Look-ups in named tables: a row name and a column name give one cell, copied from the table.

sil =
|  | mikasu | tev |
|---|---|---|
| gateve | -5581 | -2907 |
| pir | -1685 | -2782 |
| nubuvu | 4286 | -2010 |
| feg | -9185 | -3894 |
| leten | 8491 | 1243 |
| gubedus | -7275 | -2704 |
| gulo | -2891 | -2481 |
| bidepek | 9971 | -5660 |
| rovenuz | 1850 | -1791 |

What is the mikasu of gulo in sil?
-2891
What is the mikasu of feg in sil?
-9185
What is the tev of gulo in sil?
-2481
What is the mikasu of gubedus in sil?
-7275
What is the mikasu of gateve in sil?
-5581
What is the mikasu of leten in sil?
8491
What is the tev of nubuvu in sil?
-2010
What is the mikasu of nubuvu in sil?
4286
What is the tev of leten in sil?
1243
What is the tev of gubedus in sil?
-2704
What is the tev of rovenuz in sil?
-1791
What is the tev of bidepek in sil?
-5660
What is the tev of gateve in sil?
-2907
What is the mikasu of bidepek in sil?
9971
What is the mikasu of pir in sil?
-1685
What is the tev of feg in sil?
-3894
What is the tev of pir in sil?
-2782
Row with the largest tev: leten

gesasav
          gubu  noron  kibono    reb  kofeboz  mabugi
lek      24291  75735   55348  44018    53809   85382
zeniruv  57357  48753   62610  50285    93088   47095
kalufuz  53964  51810   65172  64313    64305   68714
matiga   73886  75530   51726  58870    64549   50748
biv      82232  73108   84845  42429    67995   67099
luf      40894  71724   72704  71304    47447   40675
libodo   46577  46591   56880  56486    66395   37539
besa     66628  44719   46268  74697    66316   94063
dod      67032  58182   54981  69579    55251   68258
punal    55506  62790   62912  57068    74696   53218
duzi     43614  58375   71564  60328    48404   65296

luf, noron: 71724
biv, noron: 73108
duzi, kofeboz: 48404
punal, kofeboz: 74696
biv, gubu: 82232
matiga, mabugi: 50748
libodo, kibono: 56880
luf, mabugi: 40675
zeniruv, kofeboz: 93088
matiga, reb: 58870
luf, kofeboz: 47447
dod, kibono: 54981
libodo, kofeboz: 66395
libodo, gubu: 46577
kalufuz, reb: 64313
besa, kibono: 46268
zeniruv, gubu: 57357

Table venu
,gipa,rilo,zupe,zufa,vedefez,tega,kapod,zaba,zopi
mimip,46,27,56,74,50,34,59,37,62
neloti,36,53,44,74,52,65,92,44,2
lumog,78,59,62,53,91,61,68,31,55
suv,60,24,58,86,43,48,62,70,58
vodosek,86,71,47,42,45,78,15,57,64
tir,49,77,65,59,75,32,56,80,72

What is the zaba of vodosek in venu?
57
What is the zopi of lumog in venu?
55
What is the zufa of suv in venu?
86
What is the zupe of suv in venu?
58
What is the zupe of lumog in venu?
62
What is the gipa of mimip in venu?
46
What is the tega of suv in venu?
48
What is the zaba of lumog in venu?
31
What is the kapod of neloti in venu?
92
What is the zaba of mimip in venu?
37
Row with the largest zaba: tir

mobav.csv
,zunobeg,nuniz
laf,0.2,0.2
puf,0.7,0.7
nom,0.2,0.2
kol,0.7,0.8
gog,0.1,0.0
nes,0.4,0.4
lek,0.1,0.1
kom,0.2,0.2

nom, nuniz -> 0.2
puf, nuniz -> 0.7
nom, zunobeg -> 0.2
nes, nuniz -> 0.4
gog, nuniz -> 0.0
laf, nuniz -> 0.2
puf, zunobeg -> 0.7
kol, nuniz -> 0.8
lek, nuniz -> 0.1
nes, zunobeg -> 0.4
kom, nuniz -> 0.2
kom, zunobeg -> 0.2
gog, zunobeg -> 0.1
kol, zunobeg -> 0.7
lek, zunobeg -> 0.1
laf, zunobeg -> 0.2

nomek.csv
,zavekip,safolas,mupibiv,gezu,vol
panu,59,148,64,178,88
ked,75,154,103,157,86
duru,67,150,81,138,124
pugo,53,158,79,150,99
bul,213,98,191,87,152
bof,67,151,81,162,114
vaf,204,112,184,85,127

vaf, safolas => 112
duru, safolas => 150
vaf, zavekip => 204
vaf, mupibiv => 184
bul, safolas => 98
pugo, gezu => 150
ked, safolas => 154
panu, vol => 88
duru, zavekip => 67
duru, mupibiv => 81
panu, gezu => 178
panu, mupibiv => 64
bul, gezu => 87
bof, gezu => 162
duru, gezu => 138
ked, zavekip => 75

somuka.tsv
	kabive	tozo	kabig	tigaro	lun
gakotef	37.4	47.6	33.3	42.7	37.8
dok	36.0	54.1	42.6	30.6	60.9
gorup	46.5	61.0	28.1	30.1	54.2
mimegoz	34.5	56.9	20.6	26.7	66.5
tero	58.3	70.2	77.5	56.0	49.1
delipen	52.5	14.9	39.6	37.1	50.3
gulav	62.1	72.3	37.1	47.6	54.9
sefub	47.3	33.2	56.5	60.5	30.8
naf	67.6	36.3	41.2	39.8	47.2
tafo	57.3	35.4	50.2	41.1	71.7
sobuva	47.9	48.2	42.4	36.4	80.2
nebogi	30.7	28.8	39.2	33.0	47.3
lut	27.9	31.1	41.9	43.3	33.3
vamiv	44.7	73.5	44.8	54.4	51.7

What is the lun of dok in somuka? 60.9
What is the kabig of sefub in somuka? 56.5
What is the tozo of tero in somuka? 70.2
What is the kabig of gulav in somuka? 37.1
What is the kabive of gulav in somuka? 62.1
What is the lun of nebogi in somuka? 47.3
What is the lun of gakotef in somuka? 37.8
What is the lun of gorup in somuka? 54.2
What is the lun of tero in somuka? 49.1
What is the kabig of dok in somuka? 42.6

